Here is a tiny trained network, its code and every weight. The questions are about switching its units off for an input and a target symbol, where a switched-off unit gives its printed mean instead of its output.

import numpy as np


def w(rows, s, z=0):
    codes = np.array(rows[::2]) - 128.0
    scale = np.full(codes.shape[1], s)
    scale[-1] = z or s
    return codes * scale


def norm(h):
    return h / np.sqrt((h * h).mean(-1, keepdims=True) + 1e-5)


def f(y):
    return np.maximum(y, 0)


def softmax(a):
    e = np.exp(a - a.max(-1, keepdims=True))
    return e / e.sum(-1, keepdims=True)


def log_softmax(a):
    a = a - a.max(-1, keepdims=True)
    return a - np.log(np.exp(a).sum(-1, keepdims=True))


def net(x, mask):
    ids = ['ΓΠΣΨαδεζηλμτω'.index(c) for c in x.split()]
    T = len(ids)
    res = E[ids] + P[:T]
    u = 0
    for l in range(3):
        r = norm(res)
        for j in range(3):
            rows = slice(3 * j, 3 * j + 3)
            q, k, v = (r @ M[l][rows].T for M in (Q, K, V))
            z = softmax(np.where(np.tri(T) > 0, q @ k.T / 3**0.5, -1e9)) @ v
            o = O[l][rows]
            res = res + np.where(mask[u + j], z, o[:, -1]) @ o[:, :-1]
        u += 3
        y = f(norm(res) @ A[l][:, :-1].T + A[l][:, -1])
        res = res + np.where(mask[u : u + 4], y, B[l][:, -1]) @ B[l][:, :-1]
        u += 4
    return log_softmax(norm(res)[-1] @ U[:, :-1].T + U[:, -1])


Q, K, V, O, A, B = {}, {}, {}, {}, {}, {}
E = w([
[105,109,175,165],'Γ',
[129,114,116,155],'Π',
[115,154,110,164],'Σ',
[156,172,205,128],'Ψ',
[97,116,106,150],'α',
[128,139,48,131],'δ',
[34,91,134,88],'ε',
[122,161,32,126],'ζ',
[174,122,196,172],'η',
[176,31,136,188],'λ',
[149,144,175,120],'μ',
[176,106,5,180],'τ',
[87,117,123,113],'ω',
],0.025)
P = w([
[135,143,171,51],'0',
[134,133,170,52],'1',
[2,176,36,175],'2',
[174,63,118,173],'3',
[136,128,164,49],'4',
[10,178,39,196],'5',
[179,63,121,162],'6',
[135,126,161,47],'7',
[20,183,42,210],'8',
[182,63,120,155],'9',
[136,124,160,47],'10',
[37,185,40,234],'11',
[190,62,124,159],'12',
[136,128,165,44],'13',
],0.0078)
Q[0] = w([
[131,176,94,155],'0.h1',
[102,180,150,169],'0.h1',
[131,135,120,82],'0.h1',
[158,85,149,158],'0.h2',
[139,47,144,34],'0.h2',
[118,105,82,132],'0.h2',
[186,96,64,82],'0.h3',
[212,110,184,93],'0.h3',
[162,185,107,253],'0.h3',
],0.026)
K[0] = w([
[142,146,100,195],'0.h1',
[115,187,150,175],'0.h1',
[118,161,97,86],'0.h1',
[153,78,167,171],'0.h2',
[114,26,161,7],'0.h2',
[125,83,72,133],'0.h2',
[204,68,63,51],'0.h3',
[237,102,213,81],'0.h3',
[194,251,42,244],'0.h3',
],0.021)
V[0] = w([
[150,112,150,81],'0.h1',
[112,122,136,123],'0.h1',
[123,122,140,110],'0.h1',
[154,56,99,122],'0.h2',
[130,111,114,118],'0.h2',
[105,128,98,90],'0.h2',
[169,93,197,120],'0.h3',
[173,176,69,146],'0.h3',
[53,35,248,93],'0.h3',
],0.011)
O[0] = w([
[177,91,120,142,46],'0.h1',
[149,138,132,114,129],'0.h1',
[156,120,129,127,104],'0.h1',
[173,92,125,101,81],'0.h2',
[152,121,125,126,112],'0.h2',
[180,149,112,152,106],'0.h2',
[186,49,115,182,26],'0.h3',
[68,108,117,75,187],'0.h3',
[255,151,148,241,2],'0.h3',
],0.0089,0.0043)
A[0] = w([
[195,145,44,154,27],'0.n1',
[226,81,68,34,125],'0.n2',
[139,90,210,124,74],'0.n3',
[146,124,9,189,4],'0.n4',
],0.016,0.0026)
B[0] = w([
[131,230,114,181,219],'0.n1',
[42,107,176,216,205],'0.n2',
[139,53,93,2,255],'0.n3',
[32,117,137,33,190],'0.n4',
],0.014,0.0033)
Q[1] = w([
[59,142,253,110],'1.h1',
[106,167,108,224],'1.h1',
[114,41,89,123],'1.h1',
[24,216,241,178],'1.h2',
[188,106,179,202],'1.h2',
[53,30,193,132],'1.h2',
[117,156,157,129],'1.h3',
[103,130,120,85],'1.h3',
[144,98,232,77],'1.h3',
],0.021)
K[1] = w([
[13,191,115,104],'1.h1',
[147,105,134,201],'1.h1',
[146,47,82,113],'1.h1',
[2,168,176,210],'1.h2',
[159,92,198,211],'1.h2',
[39,25,152,114],'1.h2',
[101,136,123,88],'1.h3',
[133,135,200,107],'1.h3',
[134,110,80,40],'1.h3',
],0.023)
V[1] = w([
[144,189,118,112],'1.h1',
[136,93,209,78],'1.h1',
[124,132,94,150],'1.h1',
[85,117,172,136],'1.h2',
[84,165,114,91],'1.h2',
[30,82,254,164],'1.h2',
[125,133,147,135],'1.h3',
[124,134,177,133],'1.h3',
[146,116,108,117],'1.h3',
],0.0089)
O[1] = w([
[191,113,167,124,144],'1.h1',
[143,135,108,198,100],'1.h1',
[109,127,130,98,134],'1.h1',
[182,151,169,161,191],'1.h2',
[161,80,225,136,237],'1.h2',
[254,206,198,212,253],'1.h2',
[133,132,138,111,140],'1.h3',
[132,147,158,84,153],'1.h3',
[122,109,152,144,102],'1.h3',
],0.0061,0.0027)
A[1] = w([
[83,103,158,109,135],'1.n1',
[118,34,145,141,254],'1.n2',
[103,147,254,120,108],'1.n3',
[114,142,107,63,96],'1.n4',
],0.015,0.0049)
B[1] = w([
[162,177,106,119,255],'1.n1',
[132,130,250,225,250],'1.n2',
[42,84,37,77,244],'1.n3',
[201,116,130,141,238],'1.n4',
],0.015,0.0054)
Q[2] = w([
[134,171,155,105],'2.h1',
[144,139,101,136],'2.h1',
[50,110,112,178],'2.h1',
[136,188,187,4],'2.h2',
[191,211,117,119],'2.h2',
[34,186,63,134],'2.h2',
[142,193,52,101],'2.h3',
[99,109,162,92],'2.h3',
[96,138,73,163],'2.h3',
],0.029)
K[2] = w([
[110,181,137,101],'2.h1',
[149,146,118,139],'2.h1',
[146,51,60,141],'2.h1',
[135,184,154,3],'2.h2',
[187,216,89,116],'2.h2',
[16,142,50,117],'2.h2',
[72,183,61,57],'2.h3',
[135,68,186,117],'2.h3',
[67,161,105,148],'2.h3',
],0.029)
V[2] = w([
[139,13,34,168],'2.h1',
[116,170,173,106],'2.h1',
[144,120,54,137],'2.h1',
[177,83,91,248],'2.h2',
[20,172,65,120],'2.h2',
[216,99,196,105],'2.h2',
[131,139,2,135],'2.h3',
[208,56,87,157],'2.h3',
[154,162,76,50],'2.h3',
],0.0092)
O[2] = w([
[104,69,67,186,81],'2.h1',
[140,155,166,109,152],'2.h1',
[71,118,92,171,128],'2.h1',
[173,132,1,66,26],'2.h2',
[191,72,200,204,255],'2.h2',
[58,177,103,77,36],'2.h2',
[246,173,159,162,113],'2.h3',
[111,76,178,101,4],'2.h3',
[200,177,147,89,140],'2.h3',
],0.0083,0.0049)
A[2] = w([
[59,160,169,214,2],'2.n1',
[118,76,187,202,25],'2.n2',
[154,65,248,155,20],'2.n3',
[96,202,122,67,43],'2.n4',
],0.012,0.0037)
B[2] = w([
[3,166,119,143,254],'2.n1',
[236,151,106,80,224],'2.n2',
[102,29,119,96,241],'2.n3',
[156,88,81,155,187],'2.n4',
],0.018,0.0068)
U = w([
[173,121,135,216,130],'Γ',
[81,139,68,217,69],'Π',
[57,221,165,117,116],'Σ',
[82,156,91,4,43],'Ψ',
[147,155,225,189,139],'α',
[140,142,247,107,87],'δ',
[135,152,80,84,171],'ε',
[148,172,173,63,181],'ζ',
[166,77,115,100,135],'η',
[148,77,160,205,124],'λ',
[113,90,54,110,108],'μ',
[104,93,129,159,144],'τ',
[156,152,136,133,249],'ω',
],0.023,0.012)

Each question gives the input, a string of symbols that net reads in full, and the target symbol t.
The units are the heads (3 rows each of Q, K, V and O) and the neurons (one row each of A and B). Each row of codes is followed by its name. A weight is (code - 128) times the scale printed after its matrix; where a second scale follows, it is the last column's (O, A, B and U).
mask holds one flag per unit, layer by layer, with each layer's heads first. A switched-off unit (its flag False) gives its mean, the last column of its rows in O or B, instead of its output. The means were averaged over made-up inputs and are rounded, as every weight is.
A unit's drop is (log p(t) with every unit on - log p(t) with that unit switched off) / (log p(t) with every unit on - log p(t) with every unit switched off).
The circuit of an input: a set's keep is (log p(t) with only the set's units on - log p(t) with every unit switched off) / (log p(t) with every unit on - log p(t) with every unit switched off). Starting from the 12 units with the biggest drops (on a tie, the unit counted first), units are removed one at a time, each time the one whose removal leaves the highest keep (on an exact tie, the one counted first), for as long as the keep stays at least 0.8.
circuit, biggest first: the units of the circuit, biggest drop first
top k neurons: the k neurons with the biggest drops, biggest first
heads that matter: for each layer, one digit per head in row order, 1 if its drop is at least 0.15 and else 0, layers parted by /
input Ψ μ τ, target Ψ: circuit, biggest first => (0.n4)
input δ Γ δ ζ μ Ψ, target λ: circuit, biggest first => (2.h2; 0.h3; 1.n3)
input ω η ω, target η: heads that matter => 011 / 110 / 011
input Π μ δ, target ω: circuit, biggest first => (2.h3; 2.n1; 2.n3)
input η Σ α Σ Σ η λ ε λ, target Σ: heads that matter => 000 / 000 / 010
input Ψ ε δ Ψ μ Σ Ψ δ μ τ ω, target ω: circuit, biggest first => (0.h3; 2.h2; 0.n1)
input Σ Σ τ, target Σ: top 3 neurons => (1.n3; 0.n3; 0.n4)
input ω η Ψ α ω ζ η Σ ζ Σ μ η μ α, target α: heads that matter => 001 / 000 / 010
input α Σ η α Γ Ψ Σ ζ Σ μ, target μ: circuit, biggest first => (2.h2; 0.h3)
input ζ λ δ α Σ μ ζ Ψ Π, target Σ: circuit, biggest first => (2.h2; 0.h3; 2.n1; 2.h3)
input Σ Σ δ δ ζ δ τ Π, target Π: heads that matter => 011 / 000 / 010
input δ Ψ λ Σ δ Ψ δ Ψ Σ Ψ Σ α, target Σ: heads that matter => 001 / 000 / 010
input δ ζ Ψ δ Γ Ψ ζ Ψ η, target μ: top 2 neurons => (0.n1; 0.n3)
input Π Γ μ, target τ: circuit, biggest first => (1.n3; 2.h2)
input Σ η ζ ω, target ω: top 3 neurons => (0.n1; 1.n2; 1.n3)
input τ η ε Σ Ψ Π Γ ζ ε ε η ω, target Π: heads that matter => 010 / 010 / 100
input Γ η Ψ Σ η Γ Σ η Ψ ζ, target η: top 2 neurons => (1.n4; 2.n1)
input δ α Π, target δ: top 3 neurons => (0.n1; 0.n2; 1.n4)
input δ Π τ, target Ψ: heads that matter => 011 / 010 / 011
input ε ε τ Σ Π Ψ η ζ τ δ Ψ Σ, target Σ: top 2 neurons => (0.n2; 1.n3)
input Σ ω Ψ ω α Ψ Ψ Σ ζ, target Σ: top 2 neurons => (1.n3; 0.n3)
input Σ Σ τ τ μ Π Π Σ μ δ α, target α: heads that matter => 011 / 000 / 011
input α τ δ ε ζ Γ η ω Ψ Ψ τ ω, target Π: top 3 neurons => (0.n3; 1.n1; 2.n1)
input ζ τ ζ ζ ω Π α Σ ζ Σ Ψ Γ, target Σ: top 3 neurons => (0.n3; 1.n3; 1.n1)
input Σ Ψ δ δ τ, target τ: top 3 neurons => (0.n2; 1.n2; 2.n3)
input μ Ψ Ψ, target λ: top 3 neurons => (1.n3; 2.n3; 1.n2)
